Below are the code and all the weights of a small trained network. Each question names an input and a class and asks about switching units off, where a switched-off unit gives its printed mean instead of its output.

import numpy as np


def w(rows, s, z=0):
    codes = np.array(rows[::2]) - 128.0
    scale = np.full(codes.shape[1], s)
    scale[-1] = z or s
    return codes * scale


def norm(h):
    return h / np.sqrt((h * h).mean(-1, keepdims=True) + 1e-5)


def f(y):
    return np.maximum(y, 0)


def log_softmax(a):
    a = a - a.max(-1, keepdims=True)
    return a - np.log(np.exp(a).sum(-1, keepdims=True))


def net(x, mask):
    res = np.array(x, float).reshape(1, 6) / 4 @ E
    u = 0
    for l in range(3):
        y = f(norm(res) @ A[l][:, :-1].T + A[l][:, -1])
        res = res + np.where(mask[u : u + 5], y, B[l][:, -1]) @ B[l][:, :-1]
        u += 5
    return log_softmax(norm(res)[-1] @ U[:, :-1].T + U[:, -1])


A, B = {}, {}
E = w([
[104,148,85,119,92,100,103,137,153],'x0',
[121,84,119,69,66,138,175,195,70],'x1',
[103,164,199,83,107,64,16,107,66],'x2',
[101,2,51,96,186,82,66,151,93],'x3',
[177,97,195,95,164,126,118,144,170],'x4',
[80,70,146,124,89,147,81,91,148],'x5',
],0.0076)
A[0] = w([
[118,127,121,98,41,124,179,220,90,85],'0.n1',
[117,186,87,171,168,118,151,167,52,74],'0.n2',
[17,51,153,190,44,186,121,53,127,27],'0.n3',
[180,111,43,136,113,255,122,143,140,5],'0.n4',
[193,81,173,154,89,72,128,137,158,102],'0.n5',
],0.0083,0.0028)
B[0] = w([
[135,62,194,183,128,88,140,64,86,253],'0.n1',
[111,231,159,44,169,15,108,148,204,194],'0.n2',
[186,123,194,31,191,72,155,169,187,239],'0.n3',
[175,157,124,249,64,79,89,198,113,203],'0.n4',
[113,53,120,110,92,116,254,135,127,168],'0.n5',
],0.0089,0.0049)
A[1] = w([
[169,87,137,84,121,58,176,172,240,250],'1.n1',
[126,82,99,184,138,169,152,209,221,76],'1.n2',
[132,140,148,79,131,174,76,154,66,77],'1.n3',
[161,142,70,154,172,114,107,2,199,23],'1.n4',
[116,73,54,144,213,132,65,176,92,122],'1.n5',
],0.0088,0.0026)
B[1] = w([
[64,197,122,108,182,106,116,129,90,253],'1.n1',
[128,126,110,170,139,159,88,157,100,176],'1.n2',
[124,138,74,154,153,166,63,143,150,143],'1.n3',
[156,48,131,127,156,98,158,10,88,160],'1.n4',
[149,173,175,97,11,161,206,155,182,169],'1.n5',
],0.013,0.011)
A[2] = w([
[78,139,84,126,115,145,94,131,54,169],'2.n1',
[97,199,172,185,90,199,162,43,167,61],'2.n2',
[114,155,134,110,122,116,183,112,58,251],'2.n3',
[137,163,140,121,123,100,2,125,100,37],'2.n4',
[161,161,188,68,125,127,73,138,88,155],'2.n5',
],0.011,0.0019)
B[2] = w([
[94,157,225,219,161,159,108,2,110,169],'2.n1',
[115,43,78,50,48,138,125,192,149,204],'2.n2',
[122,72,144,59,148,158,83,33,156,255],'2.n3',
[219,128,100,169,155,201,183,187,55,205],'2.n4',
[89,133,11,228,140,160,121,166,181,246],'2.n5',
],0.0073,0.0088)
U = w([
[163,134,101,252,118,170,115,153,132,48],'0',
[137,147,134,75,195,96,109,164,150,160],'1',
[151,120,122,68,62,159,147,145,192,127],'2',
[111,140,131,122,154,137,130,109,123,245],'3',
[172,65,135,137,134,105,138,79,113,92],'4',
],0.014,0.0011)

Each question gives the input, the list of numbers given to net, and the class t.
The units are the neurons (one row each of A and B). Each row of codes is followed by its name. A weight is (code - 128) times the scale printed after its matrix; where a second scale follows, it is the last column's (A, B and U).
mask holds one flag per neuron, layer by layer. A switched-off neuron (its flag False) gives its mean, the last column of its row in B, instead of its output. The means were averaged over made-up inputs and are rounded, as every weight is.
A unit's drop is (log p(t) with every unit on - log p(t) with that unit switched off) / (log p(t) with every unit on - log p(t) with every unit switched off).
The circuit of an input: a set's keep is (log p(t) with only the set's units on - log p(t) with every unit switched off) / (log p(t) with every unit on - log p(t) with every unit switched off). Starting from the 12 units with the biggest drops (on a tie, the unit counted first), units are removed one at a time, each time the one whose removal leaves the highest keep (on an exact tie, the one counted first), for as long as the keep stays at least 0.8.
circuit, biggest first: the units of the circuit, biggest drop first
k most important neurons: the k neurons with the biggest drops, biggest first
k most important neurons of layer l: the k neurons of layer l with the biggest drops, biggest first
input [-2,8,6,1,5,0], class 4: 2 most important neurons : 0.n1, 0.n5
input [4,-3,6,-8,6,0], class 2: 2 most important neurons of layer 0 : 0.n3, 0.n5
input [6,-4,7,-7,3,-3], class 0: 4 most important neurons : 1.n5, 2.n5, 2.n4, 2.n3
input [-3,-7,7,6,-5,-6], class 0: 2 most important neurons of layer 2 : 2.n4, 2.n5
input [1,1,0,4,4,-1], class 2: circuit, biggest first : 1.n5
input [-7,-1,6,-7,4,-6], class 2: 3 most important neurons of layer 0 : 0.n3, 0.n4, 0.n5
input [2,3,8,-6,4,-8], class 0: circuit, biggest first : 2.n5, 0.n3
input [-6,8,-4,3,-6,-5], class 4: 2 most important neurons of layer 0 : 0.n1, 0.n3
input [5,-5,-5,-3,-6,5], class 3: 3 most important neurons : 0.n3, 1.n1, 1.n4
input [-3,-4,6,-4,4,0], class 0: 2 most important neurons : 1.n5, 2.n5
input [1,-6,-5,-2,5,-5], class 4: 3 most important neurons : 1.n4, 0.n3, 2.n5
input [6,8,-3,-6,-3,1], class 4: 2 most important neurons : 0.n1, 1.n5
input [5,-1,8,8,-4,5], class 0: 2 most important neurons : 2.n4, 1.n3
input [8,-3,2,-8,7,-4], class 2: circuit, biggest first : 2.n2
input [5,2,3,3,7,-3], class 3: 3 most important neurons : 1.n1, 0.n3, 2.n1
input [4,5,1,3,7,-1], class 3: circuit, biggest first : 1.n1, 0.n3, 2.n1
input [-4,-5,5,-2,4,-1], class 0: 3 most important neurons of layer 0 : 0.n1, 0.n3, 0.n2
input [5,-4,-2,-1,6,-4], class 3: circuit, biggest first : 1.n1, 0.n3, 1.n4
input [1,6,-2,6,8,-2], class 3: 2 most important neurons : 1.n1, 0.n5
input [-2,8,6,-7,7,0], class 4: 2 most important neurons of layer 2 : 2.n3, 2.n2
